Here is a tiny trained network, its code and every weight. The questions are about switching its units off for an input and a class, where a switched-off unit gives its printed mean instead of its output.

import numpy as np


def w(rows, s, z=0):
    codes = np.array(rows[::2]) - 128.0
    scale = np.full(codes.shape[1], s)
    scale[-1] = z or s
    return codes * scale


def f(y):
    return y / 2 * (1 + np.tanh(0.7978845608 * (y + 0.044715 * y**3)))


def log_softmax(a):
    a = a - a.max(-1, keepdims=True)
    return a - np.log(np.exp(a).sum(-1, keepdims=True))


def net(x, mask):
    res = np.array(x, float).reshape(1, 4) / 4 @ E
    y = f(res @ A[0][:, :-1].T + A[0][:, -1])
    res = res + np.where(mask, y, B[0][:, -1]) @ B[0][:, :-1]
    return log_softmax(res[-1] @ U[:, :-1].T + U[:, -1])


A, B = {}, {}
E = w([
[81,155,82,90,87,160,219,213,216],'x0',
[104,127,180,108,164,72,149,110,108],'x1',
[208,236,78,26,201,158,161,110,163],'x2',
[132,130,255,124,50,200,112,95,36],'x3',
],0.0087)
A[0] = w([
[122,98,51,121,169,72,159,142,144,108],'neuron 1',
[87,102,119,67,140,126,208,194,122,164],'neuron 2',
[146,86,64,160,155,62,147,153,126,158],'neuron 3',
[145,41,157,180,149,154,164,161,124,4],'neuron 4',
[139,147,149,196,146,185,104,55,94,189],'neuron 5',
[64,59,144,193,90,86,164,110,158,239],'neuron 6',
[189,213,121,20,205,160,167,125,93,230],'neuron 7',
[117,207,151,114,64,141,99,117,65,20],'neuron 8',
[164,117,142,131,190,110,7,68,85,59],'neuron 9',
[25,177,173,97,109,171,156,122,149,162],'neuron 10',
[176,96,66,129,134,87,106,118,169,10],'neuron 11',
],0.011,0.0046)
B[0] = w([
[195,204,205,146,104,141,124,74,86,184],'neuron 1',
[177,208,47,205,137,118,127,124,131,188],'neuron 2',
[113,199,217,137,2,141,141,73,80,175],'neuron 3',
[125,174,76,110,181,146,135,151,46,150],'neuron 4',
[172,178,161,159,68,150,79,153,141,188],'neuron 5',
[108,164,143,198,102,212,82,182,93,223],'neuron 6',
[64,170,163,156,102,225,70,211,77,251],'neuron 7',
[183,77,167,72,96,71,217,140,61,159],'neuron 8',
[192,185,24,204,162,100,158,123,174,196],'neuron 9',
[238,201,123,117,89,98,129,136,175,177],'neuron 10',
[159,127,123,112,48,167,121,55,107,151],'neuron 11',
],0.0094,0.015)
U = w([
[86,117,121,152,114,164,92,182,79,154],'0',
[185,139,189,85,57,101,164,116,86,114],'1',
[176,165,58,176,144,103,175,170,166,174],'2',
[134,137,132,142,99,127,94,168,130,254],'3',
[92,136,132,163,146,150,137,161,146,119],'4',
[116,31,89,8,206,81,156,128,153,2],'5',
[62,34,102,64,172,116,217,79,206,2],'6',
[116,81,65,82,159,112,123,138,175,2],'7',
],0.012,0.0046)

Each question gives the input, the list of numbers given to net, and the class t.
The units are the neurons (one row each of A and B). Each row of codes is followed by its name. A weight is (code - 128) times the scale printed after its matrix; where a second scale follows, it is the last column's (A, B and U).
mask holds one flag per neuron, in row order. A switched-off neuron (its flag False) gives its mean, the last column of its row in B, instead of its output. The means were averaged over made-up inputs and are rounded, as every weight is.
A unit's drop is (log p(t) with every unit on - log p(t) with that unit switched off) / (log p(t) with every unit on - log p(t) with every unit switched off).
The circuit of an input: a set's keep is (log p(t) with only the set's units on - log p(t) with every unit switched off) / (log p(t) with every unit on - log p(t) with every unit switched off). Starting from all 11 units, units are removed one at a time, each time the one whose removal leaves the highest keep (on an exact tie, the one counted first), for as long as the keep stays at least 0.8.
circuit, biggest first: the units of the circuit, biggest drop first
k most important neurons: the k neurons with the biggest drops, biggest first
drop of u: that unit's drop, to one decimal
input [6,-5,-1,-8], class 1: circuit, biggest first => neuron 3; neuron 1
input [8,-2,-4,4], class 2: 3 most important neurons => neuron 7; neuron 10; neuron 2
input [-2,-2,-1,4], class 1: most important neuron => neuron 7
input [-7,-5,-6,-5], class 2: 2 most important neurons => neuron 9; neuron 7
input [8,-3,-3,7], class 2: circuit, biggest first => neuron 2; neuron 7
input [-1,0,7,-7], class 0: 3 most important neurons => neuron 7; neuron 10; neuron 8
input [-6,-1,-4,-2], class 2: 2 most important neurons => neuron 9; neuron 7
input [7,7,-5,-3], class 2: 2 most important neurons => neuron 2; neuron 7
input [-7,4,4,-8], class 1: 3 most important neurons => neuron 3; neuron 1; neuron 11
input [2,-5,-6,8], class 1: 3 most important neurons => neuron 8; neuron 7; neuron 10
input [-2,2,2,1], class 4: 2 most important neurons => neuron 6; neuron 3
input [7,4,8,0], class 0: 2 most important neurons => neuron 7; neuron 9
input [2,6,7,7], class 0: 4 most important neurons => neuron 7; neuron 1; neuron 3; neuron 11
input [-1,-4,2,4], class 1: circuit, biggest first => neuron 6
input [0,1,2,-2], class 4: 4 most important neurons => neuron 6; neuron 5; neuron 8; neuron 10
input [3,4,4,-1], class 0: 2 most important neurons => neuron 7; neuron 9
input [-2,-8,0,8], class 1: drop of neuron 8 => 0.1
input [5,2,4,-5], class 1: drop of neuron 3 => 0.4
input [-6,6,6,-4], class 0: drop of neuron 10 => 0.3
input [-1,4,4,2], class 0: circuit, biggest first => neuron 7
